[[ 17   6 -39  -6  40 -30  22  31  -6]
 [ -2  -4  18  28  34 -11  38  -9  28]
 [  9   3  24 -30  14  19  -2 -15  -5]]
=>
[[ 17   6 -39  -6  40 -30  22  31  -6]
 [  9   3  24 -30  14  19  -2 -15  -5]
 [ -2  -4  18  28  34 -11  38  -9  28]]

[[-18   1  -9  -4 -23  -6  -1 -38  22]
 [-15 -10 -16  -1  -7   1  12 -24  -4]
 [  9  -3 -33 -10 -18 -18   1 -29  -7]]
=>
[[-18   1  -9  -4 -23  -6  -1 -38  22]
 [  9  -3 -33 -10 -18 -18   1 -29  -7]
 [-15 -10 -16  -1  -7   1  12 -24  -4]]

[[ 15  20 -40  28  -1]
 [ 16  21 -40  30  -1]
 [  6   8 -29   3   1]
 [ 11  -5  -9 -31  -7]
 [  4   5 -26  -5   2]
 [-19  -4 -22   3   0]
 [-15   2 -28  16  -1]]
=>
[[ 16  21 -40  30  -1]
 [ 15  20 -40  28  -1]
 [  6   8 -29   3   1]
 [  4   5 -26  -5   2]
 [-15   2 -28  16  -1]
 [-19  -4 -22   3   0]
 [ 11  -5  -9 -31  -7]]

[[-27   8  17  -4 -29  27 -15]
 [-13  17  11  -7  -4  23  29]]
=>
[[-13  17  11  -7  -4  23  29]
 [-27   8  17  -4 -29  27 -15]]

[[ 23 -20 -19 -18  25  33  21]
 [-21 -15  26  22 -20 -24 -19]
 [-26 -33  33  29 -20  29 -22]
 [ 14 -19 -22 -24  24  34  24]
 [ 24  17 -20 -30  22 -16  27]
 [ 22  -8 -12 -26  27  -9  22]
 [  1   3 -27 -28  18  33  27]
 [ 26 -26   8  13  20 -21   6]
 [-20 -34  33  27 -18   1 -23]
 [ 24 -23  15   0  27  36  22]
 [ 23  22 -32 -29  21  15  22]]
=>
[[ 23  22 -32 -29  21  15  22]
 [ 24  17 -20 -30  22 -16  27]
 [  1   3 -27 -28  18  33  27]
 [ 22  -8 -12 -26  27  -9  22]
 [-21 -15  26  22 -20 -24 -19]
 [ 14 -19 -22 -24  24  34  24]
 [ 23 -20 -19 -18  25  33  21]
 [ 24 -23  15   0  27  36  22]
 [ 26 -26   8  13  20 -21   6]
 [-26 -33  33  29 -20  29 -22]
 [-20 -34  33  27 -18   1 -23]]

[[-24  -9  24  28 -21 -30 -21 -28  25]
 [ 23   8 -23 -27  20  28  20  28 -27]
 [-25  -8  21  30 -23 -32 -26 -29  23]]
=>
[[ 23   8 -23 -27  20  28  20  28 -27]
 [-25  -8  21  30 -23 -32 -26 -29  23]
 [-24  -9  24  28 -21 -30 -21 -28  25]]

[[-30 -13  12  10  17 -12  -5   7 -11 -19 -27  15]
 [ 26  19  -8   3 -29  18   5  -1  34  37  24   0]
 [ 34  21  -3 -18 -12  21  10   2  14  24  30 -25]
 [-22  -7 -33   4  11 -19  -5 -27 -26 -35 -30  12]
 [-25 -15  29   2  29 -11  -3  19 -17 -20 -18   4]
 [-37 -11 -13  23   9 -19  -3 -13 -10 -22 -38  31]
 [ -4   1   2  -4  19   5   5   3 -12 -10  -4  -4]]
=>
[[ 34  21  -3 -18 -12  21  10   2  14  24  30 -25]
 [ 26  19  -8   3 -29  18   5  -1  34  37  24   0]
 [ -4   1   2  -4  19   5   5   3 -12 -10  -4  -4]
 [-22  -7 -33   4  11 -19  -5 -27 -26 -35 -30  12]
 [-37 -11 -13  23   9 -19  -3 -13 -10 -22 -38  31]
 [-30 -13  12  10  17 -12  -5   7 -11 -19 -27  15]
 [-25 -15  29   2  29 -11  -3  19 -17 -20 -18   4]]

[[ -6  -2 -14   7  29  -4  -7 -19]
 [ -4  10 -11   3  19   0  -5  -7]
 [ 12   2   6 -16  15 -19 -16 -11]
 [-14   3   5  18 -12  13   6   3]
 [-14  -6   4  21 -14  17  12  -1]
 [  8   5  -6  10  23  10 -32   4]]
=>
[[ -4  10 -11   3  19   0  -5  -7]
 [  8   5  -6  10  23  10 -32   4]
 [-14   3   5  18 -12  13   6   3]
 [ 12   2   6 -16  15 -19 -16 -11]
 [ -6  -2 -14   7  29  -4  -7 -19]
 [-14  -6   4  21 -14  17  12  -1]]

[[ -3 -31   5  13]
 [ -7 -16  -6   3]
 [ 15   8   2  -8]
 [  1  16  -2  -4]
 [ 24  22  21  -6]
 [  3   3  -5   6]]
=>
[[ 24  22  21  -6]
 [  1  16  -2  -4]
 [ 15   8   2  -8]
 [  3   3  -5   6]
 [ -7 -16  -6   3]
 [ -3 -31   5  13]]
